In the rows, 128 means zero.
[136 110 169 139  88 108 150 122 111 143 117 119 135 153 156 149 111 157
 128 145 107 124 127  97 125 133 123 127 136 155 133 128 138 139 135  63
 130] : <165>
[125 114 152 143 107 116 143 116 114 145 111 130 135 155 143 150 124 163
 137 138 114 132 138  98 127 130 115 113 126 158 137 148 138 122 154  73
 120] : <118>
[155 128 136 104  81 112 109 141  67 152 194 115 189 146  82  76 107 141
 125 219 146  96 123 140 124 103 126 146 147 107  98 159 139 160 151 105
 132] : <17>
[127 132 140 126 103 125 148 133 134 133 112 117 136 111 152 146 120 147
 146 133  95 130 112 139 121 121 116 138 126 165 126 129 123  91 124 108
 130] : <22>
[120 144 160 155 122 127  73 177 137 126 111  81 170  65 138 169 117 153
 118 102 126 123 156 129 192  98 129  98 146 127 192  85 136 141 143  86
 137] : <165>
[119 119 143 136 128 124 132 153 134 138 125 106 137 116 142 152 112 145
 140 144 103 142 120 141 138 138 118 126 127 172 143 124 123  98 129 103
 127] : <195>
[115 126 140 133 113 131 120 149 133 118 115 118 128 111 144 125 118 156
 145 136  95 137 106 128 107 125 110 131 127 158 124 146 122  96 114 114
 130] : <91>
[124 124 194 195 124 130  60  78 159 114 123 139 118 168 158 133 169 133
 104 126 147 143 175 107 205  97  83  47  98 181  76 107 104 121 121  84
 139] : <129>
[132 114 154 134  80 100 150 127 123 140 107 123 139 144 153 133 102 157
 137 121 109 119 130  90 118 135 114 143 137 155 138 142 131 135 135  70
 128] : <165>
[140 122 148 128  87 114 125 125 108 127 108 129 131 147 147 141 112 138
 138 123 129 128 140 110 113 133 120 128 123 154 127 141 135 145 152  54
 131] : <129>
[124 119 141 133 106 113 142 137 123 140 104 126 132 156 140 135 117 146
 140 121 114 126 112 112 132 138 115 128 133 127 135 160 139 136 156  77
 113] : <119>
[178 140 169 168  90 114 129 135 110 137 115 113 141 152 162 159 121 115
 111 139 135 156 122 111 155 150 147 130 115 107 143 120 101 131 105 116
  91] : <195>
[138 125 166 129  88 118 142 124 111 133 107 127 133 154 143 141 112 140
 137 127 116 129 129 101 114 138 126 121 131 162 131 151 140 138 153  49
 135] : <129>
[142 115  73 109  80 138 104 130 151 167  92  72 147 205 138  55  98 133
 132 155  87 130 144  90 181 127 116 134 117  83 136 118 115 141 146 114
  79] : <118>
[111 120 131 131 121 129 126 142 129 122 122 122 139 105 161 132 120 153
 148 130  93 133 132 148 115 122 120 137 131 169 132 121 129  97 131 121
 135] : <180>
[188 135  87 146  92  83  77 139 146  86 146 139 111 153 150 128  99 117
 115 158 147 164 113 120 179 150 142 144 113  67  88 144 122 184  98 128
 184] : <17>
[169 140  77 159 143  86 126 136 169 140 156 139 130  92 148 135 133 132
 118 174 143  77 161 150 122 122 121  94 135 171 136  90 146 144 164  75
 125] : <22>
[119 117 139 129 137 129 139 137 126 133 143 112 147 100 156 139 112 157
 137 133 106 131 109 143 120 125 125 145 130 157 130 138 125 116 124 111
 135] : <17>
[148 130 153 127 105 110 162 122 119 141 109 130 126 144 148 143 124 143
 136 126 116 128 126 111 111 124 135 128 131 148 129 139 137 119 148  68
 107] : <22>
[175 179 142 143 140 105 141 153 163 114  47 126  94 104 163 173 105 164
 114 104  76 170 179  46 134 110 129 124  85 158 133 127 134 158 111 112
  70] : <180>
[118 120 144 144 130 126 142 130 123 132 125 111 149 108 136 165 109 159
 139 132  98 136 119 137 120 112 114 129 143 158 139 130 118  97 130 125
 127] : <118>
[133  67 158 136  93 131  76  87 109 121 119 133 113 192 178 111 167 206
 159 139 147 164 176 119 185 160  97  92 108 153 120 154 126 106 114 138
 106] : <118>
[123 147 145 111  48 147 116 146 100 134 101 114 129 148 133 100 149 154
 121 172 148 125 164  94 158 131 134 103 101 155 129 162 154 139 127 115
 105] : <22>
[126 119 157 144 121 122 130 156 122 135 133 104 140 118 148 149 108 142
 138 138  94 144 110 138 147 127 132 119 133 162 136 123 125 111 127  96
 132] : <195>
[112 115 152 132 121 116 137 146 140 137 109 109 146 107 164 167  95 163
 132 128  90 124 122 129 131 124 113 136 140 187 140 117 122 100 119 101
 137] : <165>
[129 116 152 146 112 116 147 145 117 137 124 122 122 140 136 141 108 142
 134 128 112 139 131 105 132 144 129 124 116 162 144 134 148 126 144  65
 122] : <195>
[117 125 131 134 120 133 144 136 135 126 136 115 135 111 147 135 111 153
 132 132  98 134 116 138 108 111 135 139 133 155 131 134 119 114 131 113
 138] : <17>
[121 136  75 135 100 125 155 124 127 140 154 126 156 103 160 141 155 133
  88 197 157  96 160 146 103 150 116 105 118 158 131 117 137 142 109 115
 139] : <100>
[127 116 152 137 103 118 139 127 120 145  99 125 132 170 141 142 123 153
 142 138 111 132 118 116 130 128 118 116 135 136 134 150 131 142 158  74
 107] : <119>
[105 144 116 151 136 109  95 159 137 135 141 140 143 119 154 123 197 135
 135 182 189  83 124 180 154 138 128  96 153 123 134 145 127 162 136  99
 152] : <119>
[141 124 147 140 112 110 125 133 121 135 116 127 124 143 143 123 121 157
 143 130 109 131 128  98 115 133 114 125 120 150 130 141 144 132 145  70
 122] : <91>
[116 123 118 132 102 127 106 126 131 156 152 133 194 120 117  99 136 139
 131 195 179  95 140 158  84 113 110  95 140 156 128 172 130 138 149 132
  98] : <119>
[169 147 157 147  68 118 136 133 113 138 103 124 139 149 180 153 115  99
  91 167 161 131 116 116 126 160 144 135 137  88 135 115  82 162  88 133
 126] : <165>
[111 124 143 116 101 128 132 144 116 114 117 116 138 113 144 147  98 137
 137 129 105 130 114 144 116 130 117 132 144 170 122 142 117 116 123  99
 151] : <129>
[107 127 145 143 137 130 132 142 141 138 108 102 155 116 149 161 104 157
 144 121  96 145 112 137 132 113 118 137 134 158 138 136 118  92 127 121
 137] : <118>
[133 118 131 129 100 104 156 119 124 142 104 123 148 152 147 153 108 154
 123 116 126 140 129  99 119 129 111 138 112 133 129 157 139 139 131  60
 118] : <100>
[136 123 152 151 107 114 116 135 117 128 112 126 115 138 145 132 128 157
 141 118 113 131 128 101 130 125 122 119 120 158 135 137 138 129 142  86
 115] : <91>
[138 119 105 164 182 105  91 124 210 133 124 101 139 124 194 167 167 129
 141 130 156 175 127 142 214 187 137 102  97 128 162 124 133 130  83 146
 121] : <195>
[122 120 143 132 124 126 119 152 134 137 105 112 158 123 153 145 112 156
 145 138  96 129  97 150 130 119 113 130 142 158 127 145 118 108 126 118
 116] : <119>
[168 151 143 112  75 128 128 130  89 151 159 129 151 184 111  94 142 139
 107 232 162 125 140 113 117 118 178 126 117 102 105 176 141 172 123 142
 100] : <17>
[128 119 146 124  99 116 141 116 127 129 104 137 127 158 133 135 113 130
 137 123 122 126 131 103 107 139 117 125 127 158 128 149 136 135 152  50
 131] : <129>
[ 68 103 183 170 125 162 131 107  78 161 170 128 158  81 119 122 182 169
 146 140 133  75 156 141 147 106 101  94 112 197 152 104 159 115 145 123
 130] : <118>
[152 138 159 139  90 139 134 156 105 133 115 116 124 154 156 132 123 109
 102 165 122 145 115 119 153 165 148 118 121  99 141 122 107 130  97 111
 108] : <195>
[140 117 150 133 126 127 140 133 113 136 140 112 144 120 167 160 119 170
 134 150  95 139 118 140 117 125 136 137 131 181 127 130 128 105 134 106
 136] : <17>
[115 120 140 117 100 133 130 141 123 111 114 117 135 112 142 144 105 142
 141 127 101 131 117 144 104 127 119 129 149 183 127 140 118 105 127 102
 147] : <129>
[157 142 149 139 105 113 162 118 126 133 135 128 121 145 173 174 123 111
 118 159 120 157  67 130 128 129 172 136 129  68 114 157  88 159 100 134
 115] : <17>
[154 149 135 170 112 128 127 153 145 121 102 109 123 137 167 157 133 101
 109 141 131 152 119 146 160 159 162 115 143 118 167  89  82 137  93 139
 127] : <195>
[131 116 145 134 110 119 145 128 122 134 111 135 120 144 151 123 110 148
 143 125 105 134 140 106 108 138 122 129 126 150 141 137 144 129 156  82
 116] : <180>
[154 139 129 128 115 115 169 155 111 126 137 150 131  94 163 139 172 176
 125 189 101  78 151 137  72 128 177  82 166 252 142 124 174 116 140  73
 133] : <22>
[142 132 135 139 101 128 151 132 128 129 121 134 132 125 154 118 109 124
 126 153 120 124 124 136  89 144 128 133 139  96 152 134 103 128 123 121
  91] : <180>
[108 114 108 160 119 132 126 127 178 135 123 110  97 140 161  72  98 141
 129 145 148 131 131  98 110 156  90 115  94 143 123 160 141 156 125 105
 109] : <91>
[140 119 145 144  93 112 120 131 111 132 110 133 121 147 134 115 126 154
 151 130 119 124 127  99 103 132 110 134 123 161 129 142 138 133 150  72
 127] : <91>
[122 126 157 126  97 131 133 137 118 126 105 109 147 119 160 166 112 148
 145 136  90 137 112 139 114 127 121 135 134 194 123 130 121 104 126  91
 148] : <129>
[178 120 116 121 205 107  74 140 130 129 115 102 174 145 150 158 160 146
 114 149 166 155 147 125 138 149 135 140 144 186 115 116 166  85 126 106
 132] : <118>
[119 128 153 139 132 131 138 165 134 138 125  97 133 117 150 141 111 143
 136 136  94 146 109 134 138 128 139 125 130 163 138 131 129 103 125 100
 127] : <195>
[104  80 124 139 111 137 132  72 167 164  98 106 120 217 101 154 141 159
 171 162 124 161 118 137 150 119  96 130  94 150 140 121 132 130 149 105
 121] : <100>
[182 165 162 180  84 121 134 145 128 134 107 128 128 136 153 161 127  89
  96 146 129 144 116 104 170 161 156 111 119 106 156 109  89 149  92 146
 117] : <195>
[120 125 142 118 106 129 134 146 117 119 116 104 143 107 146 147 101 145
 137 131 108 128 118 138 102 127 115 140 147 190 125 141 124 106 132  96
 136] : <129>
[123 121 147 137 131 125 131 162 127 132 131 112 142 106 129 132 108 146
 143 134 103 135 119 136 135 140 124 131 129 158 149 128 137 111 122  95
 132] : <195>
[112 120 137 139 120 128 141 140 130 138 114 114 138 125 148 141 109 158
 143 136 103 129 116 133 121 127 111 139 138 157 134 141 117  96 130 116
 134] : <118>
[172 114 139 141  82 118 150 101 110 153 172 101 150 120 124 113 108 143
  98 146 168 132 147  85  90 115  91  91 125  99 125 175 149 155 170  86
  81] : <100>
[ 74 153  99 123 125 150 126 133 132 148 146  91 137 102  88 105 165 119
 111 183 135 105 142 119 120  75 111 106 110 137 117 131 132 128 135 145
  72] : <91>
[154 135 173 160  93 130 136 164  89 146  97  95 126 128 205 176  56 144
 110 120 154 132 143 125 123 166 134 151 103 171 158 113 143 163 150  64
 128] : <129>
[189 178 163 145  85 115 139 143 135 138  79 121 155 150 180 186 126 122
  90 135 134 163 112 105 146 126 171 112 122  65 141 152  92 156  88 121
 107] : <100>
[120 158 180 129 135 128 138 138 121 145 104 149 115 128 139 125 188 151
 119 145 146 101 167  93 163 147 105  92 106 169 129 132 161 123 138  44
 149] : <22>
[141 138 140 181  85  98  57 123 140 108 101  88 160 194 160 117 171 167
 149 129 141 168 146 130 231 102 136 119 127  90 117 134 118 179 104 119
 117] : <119>
[147 144 125  89 118 163 109 156  72 160 155 125 168 142 102  93 150 131
  66 215 162  87 196 113 111 126 164  89 128 186 136 114 172 128 166 106
 110] : <17>
[135 148 144 148  85 141 118 145 119 134  89 142 138 152 148 127 108 120
 121 119 146 131 131 139 125 123 156 144 129 100 147 132  80 114 107 172
 119] : <118>
[138 119 164 130  95 121 124 125 113 131 110 126 135 150 152 143 126 148
 144 129 117 130 135 112 129 139 127 118 126 170 131 142 145 136 147  59
 144] : <129>
[110 117 169 167  64 147 120 115  99 148 150 102 141 128 133 145 154 159
 134 162 123 121 126 124 181 114 108  89  94  94 149 154 143 137 145 137
  62] : <119>
[156 136 140 163 117 124 136 128 126 125 137 103 127 126 178 143 136 108
 111 164 138 140 102 139 142 152 134 131 136  72 140 122 104 142 104 139
  83] : <180>
[171 164 147 162 100 131 142 135 163 141  70 124 146 149 159 138  93 112
 118 109 117 152 114 112 121 127 169 125 143  72 171 131  68 147 102 160
 102] : <118>
[119 122 132 128 122 123 147 140 138 140 115 108 153 116 160 149 114 157
 127 125 107 133 110 134 117 120 105 139 124 153 121 145 127 106 117  87
 139] : <100>
